Each row has a hidden value; after the row comes its group, the name of the range that the value falls in. Each part has its own.
-327 279 400 -128 -116 -223 256 90 -323 172 -64 306 109 315 52 -226 -109
 273 16 -342 73 -321 307 275 220 132 -64 -52 176 148 514 326 -522 -239
 66 71 244 : Z
132 -90 188 211 -97 -69 53 12 -56 -46 140 117 -295 225 55 -155 -119 192
 125 -60 -99 -76 9 -212 30 -53 -152 -74 35 26 82 117 -99 -36 -96 -155 59 : E
67 105 -131 114 182 128 66 58 76 -50 54 -60 173 -76 -184 33 58 -39 44
 166 102 -33 -72 167 -77 -168 146 -62 -84 -52 -149 -14 -5 -93 48 109 -46 : G
-212 164 -34 191 0 99 -115 -25 6 105 116 46 132 -45 -156 -36 7 161 45
 106 124 -70 173 50 89 -192 99 -289 65 -131 22 162 -150 -46 -126 59 139 : C
-265 247 29 155 -9 145 -20 33 -89 56 278 -25 48 309 -123 -157 -208 81
 -27 -123 52 -136 54 -100 235 -345 7 -281 160 -102 142 345 -237 40 -185
 76 -4 : L
132 78 -137 127 210 115 93 60 88 -85 73 -89 142 -38 -180 32 31 -56 47
 160 75 -33 -133 125 -94 -199 135 -41 -109 -44 -159 -35 33 -89 51 76 -90 : G
-184 402 -200 -66 23 166 -6 -118 34 -38 57 -55 175 -126 -81 91 -49 -389
 -39 -229 39 194 7 92 -57 -66 50 -107 340 -61 -88 88 -38 -3 -108 329 140 : G
83 54 1 50 -2 -58 66 -63 52 -1 -131 88 66 -279 -35 57 146 41 98 85 50 56
 155 158 -192 153 60 -6 73 21 -70 -108 -47 -140 36 88 217 : E
-197 256 -81 134 -26 144 -101 -79 -6 10 209 -24 23 90 -84 -37 -142 -99 2
 -139 15 50 34 -116 101 -239 -8 -256 234 -119 14 215 -87 47 -207 113 87 : L
347 -245 159 182 -176 -107 18 -26 11 -137 1 273 -548 15 207 -78 8 0 223
 -74 -216 120 -100 -132 -137 216 -262 126 -27 106 -129 -112 87 -88 -7
 -168 129 : X
478 -226 95 95 59 32 390 193 51 -216 8 -58 -258 120 27 -152 -1 21 64 103
 -102 -65 -190 -11 -191 33 -50 292 -131 153 -211 -122 -35 -6 142 37 -205 : E
-120 178 -111 87 63 118 2 -12 68 64 -12 -8 243 -224 -166 29 108 32 18
 152 151 -11 154 208 -55 -81 174 -148 60 -82 -98 20 -110 -68 -18 194 123 : C
242 24 -39 172 191 -162 25 -129 73 -68 -51 10 114 -194 -103 147 64 79
 157 127 16 27 -8 15 -218 -68 79 -113 -83 -29 9 -150 134 -220 12 -150
 115 : W
8 1 85 290 -51 -49 -130 -89 -18 15 186 88 -163 125 -29 -64 -108 220 139
 0 -40 -35 69 -241 62 -179 -83 -271 55 -86 99 143 -40 -44 -188 -190 128 : W
259 -174 135 201 -211 -140 -82 -126 17 -93 9 272 -479 -67 197 -29 1 5
 228 -103 -193 167 1 -209 -145 215 -255 8 81 53 -70 -87 98 -81 -91 -178
 245 : Z
51 213 -222 14 33 136 -14 -120 112 -111 19 -21 28 -221 -37 127 26 -384
 51 -109 -33 264 -91 41 -176 9 5 -22 204 -48 -242 -71 104 -19 -66 219
 109 : A
290 -75 -75 204 109 176 148 123 72 -193 225 -92 -210 224 -58 -100 -108
 -106 67 41 -102 2 -306 -138 -34 -244 -57 44 -107 -12 -240 25 49 51 -22
 0 -242 : A
-384 438 2 -18 127 35 45 14 -122 131 89 17 415 125 -213 -30 -86 62 -43
 -121 193 -187 157 239 173 -239 155 -273 140 -70 267 290 -286 -153 -37
 166 108 : G
189 -330 268 391 -268 -159 -242 -63 -43 -8 133 427 -666 143 203 -144 -32
 319 312 7 -198 13 15 -278 58 101 -320 -130 -108 5 27 43 41 -109 -137
 -413 228 : X
28 -73 126 158 -62 -108 -8 -1 6 97 -115 224 5 -217 -36 -30 180 325 165
 219 93 -90 258 172 -94 160 49 -83 -66 10 16 -45 -134 -187 43 -55 262 : E
-174 83 -10 351 -88 127 -271 -81 -5 49 342 53 -165 204 -81 -99 -176 149
 91 -8 -15 -19 40 -308 199 -351 -73 -406 106 -185 40 278 -55 65 -302
 -126 85 : L
57 -156 168 390 -203 -32 -208 -74 -25 2 271 172 -450 226 67 -159 -154
 299 185 -5 -129 -23 58 -418 115 -143 -217 -270 53 -84 63 188 -35 28
 -260 -290 143 : E
412 -136 86 178 133 -308 66 -121 43 -103 -131 147 -59 -194 7 132 106 153
 243 117 -54 12 -19 2 -289 109 -21 1 -170 58 47 -246 171 -305 86 -283
 175 : E
63 255 -266 1 88 169 20 -117 125 -144 45 -118 85 -205 -78 140 -8 -444 -2
 -106 -19 261 -126 26 -191 -73 50 -18 223 -56 -244 -69 127 10 -70 263 50 : G
-308 248 419 -116 -133 -230 233 93 -335 154 -39 351 6 377 93 -239 -137
 250 37 -390 27 -304 250 254 251 132 -122 -35 155 164 510 334 -498 -242
 59 25 224 : X
324 -214 132 208 -41 -45 128 58 26 -109 47 84 -297 71 48 -112 -2 158 148
 95 -96 -43 -50 -114 -112 30 -102 64 -88 66 -93 -55 -10 -53 11 -125 1 : E
-249 352 31 -9 126 -1 106 31 -126 72 85 48 296 179 -151 -40 -96 42 2
 -152 113 -169 64 195 140 -193 85 -189 83 -31 228 241 -249 -158 -8 106
 60 : A
108 14 40 144 -104 -20 -8 -97 21 -63 68 72 -212 -14 56 -30 -53 -21 107
 -94 -94 110 36 -170 -87 30 -117 -65 169 0 -40 21 -3 -11 -123 -16 153 : E
107 75 -134 86 165 238 183 156 84 -102 108 -145 94 42 -173 -62 5 -100
 -23 148 73 -55 -152 134 -51 -211 131 36 -64 -18 -238 21 -60 15 59 210
 -187 : G
-27 -83 85 413 -180 56 -266 -90 1 12 331 102 -385 225 13 -146 -181 248
 151 -1 -104 4 47 -442 156 -255 -177 -346 94 -148 23 233 -27 86 -322
 -236 109 : W
85 243 -259 -18 52 91 -23 -182 127 -128 -28 -15 56 -309 -22 197 45 -463
 66 -149 -52 333 -98 51 -243 58 0 -8 233 -45 -247 -133 166 -55 -62 224
 159 : A
111 -78 50 325 -102 -18 -163 -113 30 -42 208 81 -313 94 21 -57 -110 142
 164 -3 -112 57 5 -344 9 -142 -146 -227 74 -85 -9 90 49 9 -225 -206 120 : W
-65 131 -86 127 117 67 9 1 65 63 -17 2 260 -204 -193 38 118 119 48 218
 162 -63 139 210 -63 -110 192 -164 -34 -82 -63 -1 -91 -118 8 105 101 : C

356 17 89 -38 -4 35 232 80 68 -42 -273 144 -178 9 -133 0 -21 -178 129
 -119 130 -77 -153 -65 132 136 74 79 156 -187 -35 185 22 161 -147 9 51 : jq
-171 68 -151 -274 109 -3 -219 365 -25 -15 236 -128 -171 -117 228 -266
 -127 29 -134 15 -55 92 83 -180 -375 262 -86 -290 18 439 131 101 283 -29
 -171 40 217 : zq
-169 132 224 186 -235 227 136 192 -138 229 -269 -282 116 193 -235 29 198
 -11 -99 79 100 110 47 39 -42 -101 223 133 67 -151 29 -13 18 -10 48 -18
 84 : td
-425 47 29 -116 10 152 -110 227 -146 119 -80 -391 -92 -16 -23 -164 49 1
 -97 152 -94 252 382 -102 -148 115 14 -119 10 127 178 -36 64 23 33 -79
 160 : tg
-117 47 -88 182 -147 -65 76 -11 -48 118 356 -37 131 81 -106 -151 -9 84
 -171 -173 -3 -10 -14 11 -225 -265 95 -1 -25 92 7 52 116 -116 -26 150
 178 : td
-431 -175 -77 -87 -59 271 -131 60 -261 192 223 -176 -169 153 60 -259 18
 -162 -56 -174 -61 -4 362 -117 -154 -140 11 -274 -220 155 -50 -4 123 243
 -55 -175 84 : zq
394 335 150 -119 76 -41 124 415 377 70 -308 92 77 -226 -158 77 -102 158
 -184 201 142 265 -409 -232 -145 447 238 191 516 21 180 213 255 -125
 -121 69 300 : ng
-16 135 26 150 -183 24 95 110 25 246 69 5 108 157 -125 -27 106 38 -154
 -108 111 -62 -108 -59 -180 -150 246 85 61 -46 -117 57 237 -95 -26 -2
 156 : td
-61 9 -44 195 10 -234 103 -153 71 45 361 -121 162 -120 -90 -108 -34 232
 -240 -49 14 122 52 -77 -206 -174 94 106 91 5 138 -26 95 -200 52 148 218 : ng
597 -249 77 -95 104 -229 102 83 20 -228 -1 163 -234 73 428 -34 23 -123 0
 -265 355 -520 -395 -132 -216 277 -17 -143 -170 92 -195 74 389 70 -381
 -3 -172 : tg
483 -318 132 109 103 -356 218 -184 -21 -282 48 -44 -93 22 282 -6 56 2
 -43 -203 291 -383 -212 -39 -113 98 -29 -6 -191 -68 -53 -43 173 -22 -224
 82 -188 : fj
-373 -97 138 -5 -16 197 -5 65 -178 137 -128 -408 -21 50 -81 -107 81 -11
 -117 95 -44 227 363 -90 -54 23 72 -64 -57 -7 160 -87 -3 121 52 -137 66 : tg
-601 46 -170 169 -76 -41 -19 -184 -199 149 361 -334 -6 -16 -202 -243 59
 68 -56 -25 -202 224 600 29 -73 -398 -16 9 -35 -46 128 -76 -114 -112 218
 84 250 : jq
-148 41 189 -38 7 84 24 169 -62 117 -355 -333 -94 38 -27 7 175 -19 -54
 170 85 109 228 -119 -38 181 134 46 60 -126 61 -67 120 10 31 -156 54 : fj
119 -21 48 164 -53 -116 177 -61 -21 -21 88 -57 29 13 -68 -53 33 35 -67
 -102 111 -54 -55 -1 -76 -105 67 91 36 -88 32 34 47 -58 -46 125 77 : ng
141 3 54 97 -12 -160 153 7 -73 -135 -40 -136 -102 -10 16 -58 69 -18 43
 -40 116 -93 11 41 -42 9 -27 60 18 -87 47 31 9 -77 -66 156 28 : jq
180 -33 84 -46 -8 -43 116 100 -114 -97 -288 -78 -295 108 94 -31 150 -208
 177 -78 163 -244 59 -5 40 134 -16 -15 -58 -148 -108 49 86 71 -129 -26
 -73 : fj
49 -107 9 51 116 -266 85 -112 27 -115 163 -187 -8 -128 72 -106 -34 133
 -138 -25 35 37 93 -88 -144 52 -12 6 -9 31 150 -39 88 -107 -38 91 74 : fj
-380 -203 -96 130 -59 107 128 -362 -167 175 219 -106 -74 84 -276 -194 -2
 -130 28 -237 -155 96 508 -39 153 -401 51 -18 -125 -206 -4 -16 -152 217
 125 -113 114 : qr
463 -24 -14 -8 48 -306 158 9 30 -201 -69 130 -284 29 202 -26 90 -135 158
 -190 250 -414 -163 -27 -45 117 -26 29 -20 -125 -183 98 203 -62 -197 91
 -50 : qr
125 -325 -73 -30 17 -20 75 -144 -113 -30 239 129 -202 136 165 -174 -32
 -198 17 -382 105 -329 14 -106 -85 -90 -22 -201 -260 48 -173 55 186 233
 -220 -88 -67 : tg
178 86 -193 44 51 -445 30 28 -11 -241 348 -11 -159 -101 221 -173 3 69 19
 -126 92 -242 -42 37 -267 -22 -144 -31 -9 131 -2 67 175 -298 -121 320
 117 : jq
332 -137 -129 251 14 -530 159 -306 43 -142 522 132 -11 1 224 -86 60 118
 -100 -327 237 -442 -168 -25 -262 -252 17 70 -127 -51 -177 -22 286 -263
 -118 205 20 : ng
24 218 60 86 -184 9 56 306 -63 98 -89 -109 5 150 -24 -31 146 -3 -55 0
 138 -95 -135 38 -204 0 126 43 59 32 -58 74 194 -151 -82 114 106 : td
-105 397 248 -60 -97 301 65 576 98 184 -457 -298 181 -100 -353 20 -38
 134 -200 372 -31 563 -118 -71 -105 337 207 133 444 91 370 146 -3 -58 8
 88 311 : td
68 182 -55 36 -230 143 93 182 31 301 -25 245 -73 248 -161 -43 102 -173
 23 -244 114 -208 -139 -70 -77 -149 248 34 66 -96 -297 180 271 49 -96
 -82 154 : td
-297 -49 81 -87 -26 204 -61 172 -166 151 -128 -283 -129 91 20 -118 98
 -90 -61 40 12 84 285 -121 -106 77 69 -118 -65 39 32 -34 126 125 -23
 -171 68 : tg
-17 174 199 247 94 -447 37 116 150 -85 161 -551 388 -294 81 27 64 596
 -502 385 135 336 -104 -79 -469 167 126 230 242 141 427 -178 203 -578 91
 303 227 : ng
-355 -150 -54 8 -36 75 -35 -84 -205 135 140 -207 -141 123 16 -186 91
 -103 -27 -131 -38 -39 408 -78 -85 -168 20 -129 -192 -8 -50 -66 89 108
 17 -135 54 : tg
110 -47 -75 213 -326 35 161 -66 -236 166 96 223 -204 472 28 -64 281 -336
 192 -472 246 -644 -53 104 -28 -431 130 -12 -279 -229 -529 76 223 78
 -134 -43 -93 : td
-335 131 -147 119 -246 165 35 6 -139 330 170 41 -72 232 -236 -151 128
 -153 33 -218 -35 -69 261 -2 -46 -397 154 15 -19 -118 -205 76 97 34 67
 -56 210 : td
130 -160 65 27 79 -199 102 -30 -94 -204 25 -204 -109 -26 160 -98 21 5
 -28 -59 103 -114 39 -10 -111 104 -82 -62 -116 39 90 -25 62 -28 -127 103
 -51 : fj
-272 257 340 -193 33 398 6 471 84 283 -745 -433 8 -102 -323 71 67 36
 -139 470 -42 615 234 -230 61 469 265 119 395 -107 322 21 17 115 104
 -253 237 : fj
-3 146 293 172 -271 237 169 262 -177 200 -496 -225 -22 300 -149 108 333
 -139 40 62 243 -109 -33 64 15 -32 238 162 36 -278 -133 -6 84 19 -9 -72
 -24 : td

New part:
13 -17 39 -15 -32 -76 37 -90 -86 52 -22 79 47 60 -19 -22 63 -124 16 47
 37 -58 -5 44 -83 -73 -7 36 -1 -107 129 48 -66 -35 100 -16 76 : Q
44 42 -93 -71 3 -124 83 10 -24 39 111 -47 30 198 -24 23 38 -116 -115 49
 -401 -196 353 76 -36 -60 -68 -12 60 -42 94 -130 57 -110 99 -43 248 : P
-71 -4 90 189 219 -29 -65 212 503 -332 -297 -59 -9 187 -30 515 -100 25
 29 -240 -207 110 -354 -244 -183 246 52 73 -155 -415 118 241 -304 -4 296
 -115 -246 : F
101 25 -141 -79 12 -167 212 -178 -304 76 207 66 -77 168 -21 -152 112
 -165 -227 241 -143 -336 492 112 -126 -39 -121 -127 199 177 89 -285 140
 -133 -78 28 378 : J
45 16 53 -11 -104 -32 5 -21 45 61 63 -46 140 143 -56 156 -3 -58 31 25
 -58 20 19 43 -24 -12 21 49 -25 -146 129 61 -125 -77 122 -143 103 : H
-34 -48 85 24 59 -103 91 -128 -139 -66 -85 156 12 54 57 -7 71 -205 -30
 38 334 -85 -141 -21 -235 20 -26 -2 50 -159 179 91 -151 -78 134 -22 60 : H
-27 -39 1 -59 8 -122 40 -12 -45 56 77 18 66 74 4 8 13 -90 -56 49 -98
 -108 124 38 -69 -51 -25 12 48 -162 157 5 -46 -101 160 -4 212 : H
-33 53 -45 63 110 -28 -25 52 189 -114 -184 -35 -82 70 -69 85 -6 70 34
 -69 -286 -23 -67 -80 -30 32 36 -20 -36 -39 -58 46 -55 67 151 -60 -78 : V
68 -58 4 -62 -213 -59 61 -303 -471 417 85 230 40 -101 -185 -487 179 -28
 11 231 61 -85 264 251 20 -361 20 12 54 89 81 -66 70 84 -136 178 195 : P
-56 -48 -77 -91 -19 -121 100 -168 -357 231 132 108 -16 -72 -72 -420 77
 43 -139 182 13 -184 336 134 -58 -189 -2 -127 207 78 28 -129 45 -33 26
 84 361 : V
-72 -22 -133 -85 103 -199 52 3 -71 32 38 28 -66 35 28 -118 34 -88 -123
 72 -337 -267 295 29 -42 -114 -77 -3 104 -71 109 -85 97 -72 163 128 263 : P
11 113 30 78 59 -18 26 -9 165 -252 -211 -37 -6 208 59 267 19 -174 67 -89
 62 -20 -241 -101 -147 134 -4 24 -41 -66 30 118 -161 -39 193 -252 -135 : P
179 -47 76 -5 -102 -76 124 -90 -117 151 131 112 128 252 -130 84 112 -206
 -85 74 -220 -74 270 141 -125 -80 -56 56 -71 -192 251 -85 -40 -93 -58 26
 144 : H
111 -79 107 0 -112 -82 156 -194 -296 180 139 184 132 152 -97 -73 119
 -186 -117 136 182 -68 194 143 -206 -81 -30 -5 46 -160 257 -45 -120 -112
 -57 12 216 : F
5 100 -82 37 -40 16 -74 -70 99 11 -130 -74 -94 -32 -105 15 -4 144 148 69
 -143 5 -102 -32 121 -29 69 -2 -15 183 -136 51 5 132 60 -84 -78 : J
-122 62 -33 0 91 -42 -50 88 188 -128 -117 -116 2 43 30 91 -68 64 36 -84
 -113 -12 -117 -92 -23 53 51 -33 43 -83 -45 101 -118 -25 296 -184 41 : P
-2 112 -8 92 68 -74 -31 102 376 -313 -157 -150 19 264 87 558 -74 -168 56
 -92 -101 -41 -223 -171 -99 217 -28 127 -65 -201 144 174 -189 -104 270
 -225 -107 : F
90 -25 -64 -75 -125 -69 147 -296 -456 300 200 137 -32 -34 -143 -398 130
 22 -104 305 109 -167 359 187 -30 -169 -7 -148 184 255 5 -211 97 -2 -167
 62 332 : J
6 -19 73 23 -28 -1 -36 -3 71 69 -90 34 67 42 -109 19 27 26 87 -49 -149
 74 -85 24 -13 -76 61 40 -97 -161 49 96 -104 50 119 -39 -39 : Q
-102 -132 56 -30 -59 -119 7 -248 -359 236 -38 250 -2 -230 -40 -372 89
 -30 37 181 415 -62 -82 83 -79 -227 35 34 90 -89 161 125 -70 51 63 212
 140 : H
-34 4 -113 -39 -39 -57 -54 -51 -52 214 4 -4 -61 -101 -163 -238 20 199 34
 105 -373 -68 203 75 142 -202 50 -19 33 87 -72 -43 93 116 41 112 128 : V
-29 13 28 -38 -73 -60 16 -121 -123 60 -10 37 64 11 16 -63 37 -95 50 72
 197 -42 -63 43 -52 -74 17 17 57 -39 85 80 -90 -44 138 -93 112 : Q
36 76 14 94 -25 68 -50 -28 144 -8 -181 -27 -27 54 -162 54 18 133 129 -41
 -177 101 -142 -25 29 -8 94 -10 -91 39 -111 74 -93 138 52 -127 -162 : V
-181 -44 -50 13 295 -219 35 165 232 -300 -78 -46 -59 111 163 281 -98
 -108 -159 -76 -100 -195 -42 -199 -224 193 -67 -7 103 -333 201 88 -146
 -183 384 -12 167 : F
119 -27 68 81 67 41 118 -43 -7 19 -14 78 -15 154 -211 -6 66 103 -87 -2
 -176 47 91 16 -153 74 51 -169 -33 -18 -40 -121 -97 35 -69 -87 17 : J
-26 -39 -31 -99 -82 -132 120 -242 -441 223 125 158 28 -42 -14 -390 119
 -116 -102 207 224 -193 254 162 -102 -204 -30 -67 193 58 111 -82 21 -70
 18 59 339 : P
-225 -6 -157 -52 250 -148 8 37 37 -138 -33 -76 -182 -137 91 -121 -94 177
 -100 75 4 -190 3 -147 -50 99 16 -190 244 88 -103 -25 -2 -41 279 -23 252 : J
98 4 -23 -14 -23 -131 105 55 72 19 195 -68 124 326 -55 282 -7 -145 -180
 41 -380 -143 373 50 -113 46 -79 38 24 -236 254 -98 -67 -201 82 -67 272 : F
-81 67 -116 -12 126 -106 27 33 83 -130 -57 -78 -82 84 40 41 -26 -3 -66 5
 -192 -162 83 -69 -61 52 -20 -68 110 17 -21 -26 -14 -54 206 -98 133 : V
12 -13 -4 -38 61 -169 144 -103 -157 -75 27 103 6 164 100 33 83 -308 -118
 80 113 -226 104 17 -220 14 -102 0 93 -111 216 -34 -41 -162 123 -21 195 : Q
52 -51 30 -22 -129 -52 -48 -41 -11 237 43 44 93 16 -157 -17 40 21 75 64
 -285 16 108 107 81 -186 32 113 -98 -155 133 48 -13 46 41 97 68 : H
35 -19 -51 23 79 -28 28 -31 28 50 -19 24 -108 1 -158 -60 23 163 -25 75
 -288 -45 99 -10 1 0 37 -109 5 74 -71 -94 31 79 -6 43 56 : J
76 -74 -15 -2 -99 -43 34 -185 -279 347 2 208 -31 -72 -261 -395 154 82 -6
 140 -276 -53 276 186 31 -311 33 -1 -30 29 32 -90 87 154 -139 245 86 : V

Next part:
39 -284 108 -369 188 84 57 126 445 184 11 -306 340 -30 47 -134 -155 -191
 -184 51 -199 16 6 343 -143 90 145 49 122 260 15 15 -82 42 34 -457 -12 : zh
42 2 -30 -11 95 47 -149 -56 -58 89 -59 -21 112 -91 171 -18 3 -85 13 198
 73 -38 11 69 -75 100 -24 -49 -55 -55 11 -18 -59 37 37 111 -72 : zp
-169 179 -102 440 -113 -109 -83 -192 -504 -271 -76 264 -156 -59 214 16
 14 183 102 -57 170 -178 -85 -278 107 58 -94 -233 -211 -376 7 75 -47
 -133 74 774 -107 : hj
307 -71 73 -134 124 51 -219 323 143 299 134 416 236 -655 290 184 -16
 -481 85 207 -48 -90 -107 434 -202 450 -158 106 171 13 -9 -196 -363 243
 94 191 -110 : jl
-176 150 -51 102 -52 37 -205 -26 -6 -40 -42 51 1 0 69 41 -18 110 10 -50
 116 4 51 -48 94 29 75 -4 -16 -145 3 -82 -136 50 53 112 -76 : zp
-53 99 -119 227 -185 -34 -122 -192 -438 -173 -122 18 -247 104 29 -103 35
 271 12 -1 164 -101 59 -246 41 -19 27 -116 -169 -270 17 132 103 -95 22
 519 -88 : Jg
7 -99 -15 -225 96 81 -138 17 176 135 -3 -236 180 -2 67 -91 -22 -76 -70
 202 -11 51 65 161 -118 78 116 43 65 136 4 6 27 41 10 -251 -54 : Jg
-56 245 -61 -45 -277 261 -158 176 47 -49 -12 224 -350 5 -32 193 -97 61
 -160 -317 79 25 51 -91 73 96 168 177 52 -264 -72 -176 -157 230 92 203
 10 : jl
-122 -68 100 -65 47 -41 -74 53 277 18 38 4 208 -112 30 -31 -36 -43 -25
 -92 -45 -14 53 179 63 104 147 47 62 84 26 -62 -219 44 45 -146 -82 : zh
9 -214 35 -241 16 -53 -89 -29 167 92 11 -301 175 55 -80 -255 13 68 -63
 83 -67 15 183 169 -45 22 201 40 81 230 68 118 57 -18 -27 -315 -97 : Cf
-29 37 64 133 -202 -40 -29 -40 -131 -212 42 295 -247 -180 6 64 70 -8 -6
 -139 96 -100 12 -66 42 201 158 59 -105 -153 -43 3 -67 -7 81 480 -94 : jl
-74 229 -172 5 -194 189 -288 70 -109 29 -82 -10 -206 118 3 44 -75 215
 -75 -84 132 42 94 -122 39 -21 64 56 54 -237 -14 -81 -40 137 36 124 -34 : Jg
-158 -28 43 11 -123 -39 -61 80 127 -125 60 45 -10 -75 -28 -19 -42 70 -49
 -164 -16 -23 7 47 49 117 185 67 65 -13 -15 -2 -96 -24 54 73 -75 : Tt
-97 -82 50 -79 -12 -1 -39 67 195 -3 6 -68 119 -28 6 -69 -90 28 -82 -120
 -67 -22 33 126 25 65 137 25 66 40 18 -5 -129 14 45 -89 -56 : zh
-82 8 -31 -16 5 75 -53 42 35 3 -46 -37 62 10 110 -23 -130 29 -87 -81 -27
 -46 -23 30 2 36 31 -55 13 -88 7 -12 -104 29 60 68 -30 : zh
-78 43 -67 104 -41 2 -118 -88 -161 -66 -71 -29 -30 23 86 -55 -20 115 -5
 45 89 -52 11 -70 2 27 30 -78 -75 -143 8 45 2 -47 40 245 -72 : zp
4 -164 102 -71 8 -49 31 31 118 -47 49 17 84 -164 46 -61 -19 -109 -52 1
 -62 -69 -24 152 -68 183 133 30 4 73 -10 48 -62 -38 48 79 -73 : Tt
-27 135 -168 -107 -88 225 -188 36 -96 57 -69 -117 -126 144 88 3 -90 96
 -122 19 64 35 54 -96 -49 -3 51 5 36 -146 -21 -27 61 111 28 42 -3 : Cf
-100 -66 9 -311 161 192 -111 196 478 205 15 -243 313 3 94 11 -183 -139
 -157 25 -114 97 -3 268 -77 60 119 79 189 148 -16 -130 -155 135 57 -498
 3 : hj
-22 45 -145 -12 0 134 -118 -17 -176 -8 -58 -118 -44 38 180 -14 -71 8 -68
 186 66 -16 -79 -72 -144 67 -19 -77 -31 -134 -45 46 125 -30 44 212 -27 : Jg
193 -49 -125 -316 -157 376 51 239 -9 93 -91 -174 -272 139 27 -13 -285
 -19 -351 -126 -127 -19 -72 12 -228 51 60 61 87 -154 -74 39 112 131 68
 90 96 : jl
-122 -51 62 -59 -13 -12 -76 59 222 8 5 -36 134 -34 -11 -58 -73 47 -59
 -146 -49 -14 69 130 72 50 148 37 66 34 31 -35 -183 40 42 -121 -67 : zh
91 48 -71 -192 -218 277 -47 209 30 22 -39 14 -288 41 -27 59 -177 21 -245
 -207 -37 -4 0 -3 -91 88 126 126 81 -170 -63 -44 -18 159 74 137 36 : jl
-68 -105 82 -58 -86 -50 -25 52 155 -51 14 -22 36 -51 -66 -95 -46 63 -73
 -159 -53 -41 66 111 41 81 181 59 46 36 22 26 -117 -3 39 -12 -74 : Tt
-304 -5 56 41 -219 -38 43 -61 115 -318 33 -68 -175 141 -144 -58 -17 212
 -127 -279 23 4 47 -124 119 22 355 75 -33 -24 -48 67 49 -117 49 74 -49 : Tt
-103 -82 61 92 23 -145 -75 21 46 -54 50 95 189 -208 101 -57 -16 -10 62
 -18 -22 -90 -28 129 29 150 39 -56 29 10 34 18 -168 -59 51 150 -122 : zh
-36 -53 -104 -251 175 288 16 232 197 108 31 -180 193 -44 326 89 -274
 -267 -210 142 -144 21 -257 144 -264 157 -49 -54 139 3 -95 -48 28 43 95
 -103 60 : zh
-136 -25 54 93 15 -110 -110 -77 51 -42 -22 16 145 -67 38 -76 12 77 43
 -39 40 -53 73 66 98 48 92 -42 -36 -14 51 0 -165 -28 37 57 -113 : hj
-126 156 -101 35 72 146 -187 23 -6 25 -20 34 72 -56 244 125 -63 -80 -16
 121 97 16 -80 -17 -44 102 -19 -41 -4 -144 -47 -114 -82 68 74 119 -35 : zp
-76 -59 134 -68 -13 -40 -72 58 270 -14 65 95 112 -171 -8 9 16 -85 -21
 -105 -15 -14 67 179 56 165 196 115 46 79 4 -76 -214 65 51 -71 -87 : Tt
-78 -204 75 -324 76 53 -71 157 499 170 3 -342 303 52 -91 -158 -151 14
 -157 -59 -154 73 105 311 -28 1 216 103 195 243 39 -19 -127 59 21 -566
 -40 : hj
-19 -90 -21 -66 -6 -50 -100 -94 -64 -1 -4 -138 74 13 38 -168 39 64 -7
 105 15 -35 106 25 -30 55 105 -40 -10 64 44 108 69 -43 -5 9 -99 : Cf
-42 -161 115 -231 -45 14 -31 134 377 44 47 -119 112 -49 -111 -89 -73 -15
 -128 -140 -106 23 92 229 -3 97 252 152 128 159 11 -20 -129 56 33 -281
 -51 : Tt
-19 -262 87 -20 95 -273 -89 -124 11 -20 93 -108 300 -205 56 -238 141 -37
 129 266 -11 -68 78 191 -65 173 109 -53 8 244 71 164 41 -163 -17 -15
 -187 : Cf
